Below are the code and all the weights of a small trained network. Each question names an input and a class and asks about switching units off, where a switched-off unit gives its printed mean instead of its output.

import numpy as np


def w(rows, s, z=0):
    codes = np.array(rows[::2]) - 128.0
    scale = np.full(codes.shape[1], s)
    scale[-1] = z or s
    return codes * scale


def f(y):
    return y / 2 * (1 + np.tanh(0.7978845608 * (y + 0.044715 * y**3)))


def log_softmax(a):
    a = a - a.max(-1, keepdims=True)
    return a - np.log(np.exp(a).sum(-1, keepdims=True))


def net(x, mask):
    res = np.array(x, float).reshape(1, 5) / 4 @ E
    y = f(res @ A[0][:, :-1].T + A[0][:, -1])
    res = res + np.where(mask, y, B[0][:, -1]) @ B[0][:, :-1]
    return log_softmax(res[-1] @ U[:, :-1].T + U[:, -1])


A, B = {}, {}
E = w([
[127,128,131],'x0',
[84,16,122],'x1',
[69,146,251],'x2',
[128,128,128],'x3',
[254,59,176],'x4',
],0.0067)
A[0] = w([
[55,149,103,67],'n1',
[158,114,9,71],'n2',
[101,60,121,92],'n3',
[95,115,203,48],'n4',
[131,103,147,96],'n5',
[159,198,125,43],'n6',
[67,147,109,65],'n7',
[111,168,230,91],'n8',
[174,164,59,128],'n9',
[113,62,73,132],'n10',
[182,119,142,236],'n11',
[93,147,148,79],'n12',
[200,99,165,63],'n13',
[127,72,142,233],'n14',
[201,207,109,123],'n15',
[167,201,123,62],'n16',
[65,150,66,113],'n17',
[90,41,136,43],'n18',
[180,224,180,207],'n19',
[178,80,135,175],'n20',
[92,68,108,253],'n21',
[147,122,198,83],'n22',
[114,50,114,163],'n23',
[157,113,77,93],'n24',
[76,208,21,58],'n25',
],0.011,0.0047)
B[0] = w([
[212,65,64,158],'n1',
[157,145,243,199],'n2',
[101,38,133,150],'n3',
[151,94,173,156],'n4',
[133,113,124,127],'n5',
[104,36,132,141],'n6',
[185,94,100,144],'n7',
[135,104,188,200],'n8',
[105,126,183,188],'n9',
[100,71,148,174],'n10',
[143,165,79,225],'n11',
[152,117,128,130],'n12',
[218,86,52,174],'n13',
[96,150,107,215],'n14',
[67,22,98,200],'n15',
[91,24,128,152],'n16',
[173,92,72,184],'n17',
[100,2,119,155],'n18',
[62,60,91,253],'n19',
[151,137,83,201],'n20',
[72,120,105,228],'n21',
[162,111,135,159],'n22',
[92,78,115,187],'n23',
[146,122,159,146],'n24',
[141,138,102,218],'n25',
],0.021,0.0054)
U = w([
[221,105,72,82],'0',
[60,97,116,42],'1',
[112,134,118,247],'2',
[195,95,255,138],'3',
[102,142,105,209],'4',
[91,225,117,83],'5',
[216,253,180,80],'6',
],0.0095,0.012)

Each question gives the input, the list of numbers given to net, and the class t.
The units are the neurons (one row each of A and B). Each row of codes is followed by its name. A weight is (code - 128) times the scale printed after its matrix; where a second scale follows, it is the last column's (A, B and U).
mask holds one flag per neuron, in row order. A switched-off neuron (its flag False) gives its mean, the last column of its row in B, instead of its output. The means were averaged over made-up inputs and are rounded, as every weight is.
A unit's drop is (log p(t) with every unit on - log p(t) with that unit switched off) / (log p(t) with every unit on - log p(t) with every unit switched off).
The circuit of an input: a set's keep is (log p(t) with only the set's units on - log p(t) with every unit switched off) / (log p(t) with every unit on - log p(t) with every unit switched off). Starting from the 12 units with the biggest drops (on a tie, the unit counted first), units are removed one at a time, each time the one whose removal leaves the highest keep (on an exact tie, the one counted first), for as long as the keep stays at least 0.8.
units of the circuit, in order: the units of the circuit, biggest drop first
k most important neurons: the k neurons with the biggest drops, biggest first
drop when u is switched off: that unit's drop, to one decimal
input [-6,-6,7,7,-3], class 3: units of the circuit, in order : [n8]
input [4,-1,5,0,-4], class 3: 2 most important neurons : [n8 n11]
input [4,7,-3,2,-8], class 0: 3 most important neurons : [n1 n17 n7]
input [-1,-8,8,-2,7], class 1: 2 most important neurons : [n19 n15]
input [-1,-3,6,-6,-1], class 3: 3 most important neurons : [n8 n21 n4]
input [-5,2,8,-1,-2], class 3: units of the circuit, in order : [n8 n4]
input [-4,0,-5,5,-1], class 3: 2 most important neurons : [n2 n19]
input [0,-7,-3,5,-7], class 0: 2 most important neurons : [n17 n1]
input [-8,6,7,1,8], class 0: 2 most important neurons : [n13 n20]
input [7,-5,8,0,8], class 0: 4 most important neurons : [n13 n11 n19 n2]
input [6,7,-4,2,-7], class 0: 4 most important neurons : [n1 n17 n7 n19]
input [-1,-5,0,-2,2], class 1: 3 most important neurons : [n19 n15 n16]
input [7,-8,1,5,-1], class 1: units of the circuit, in order : [n19 n15]
input [-3,-8,-6,0,-6], class 1: units of the circuit, in order : [n15]
input [-7,-7,6,-7,6], class 1: drop when n19 is switched off : 1.7
input [4,4,-8,-8,-2], class 3: drop when n2 is switched off : 0.8
input [-7,-7,5,3,5], class 1: drop when n19 is switched off : 1.1
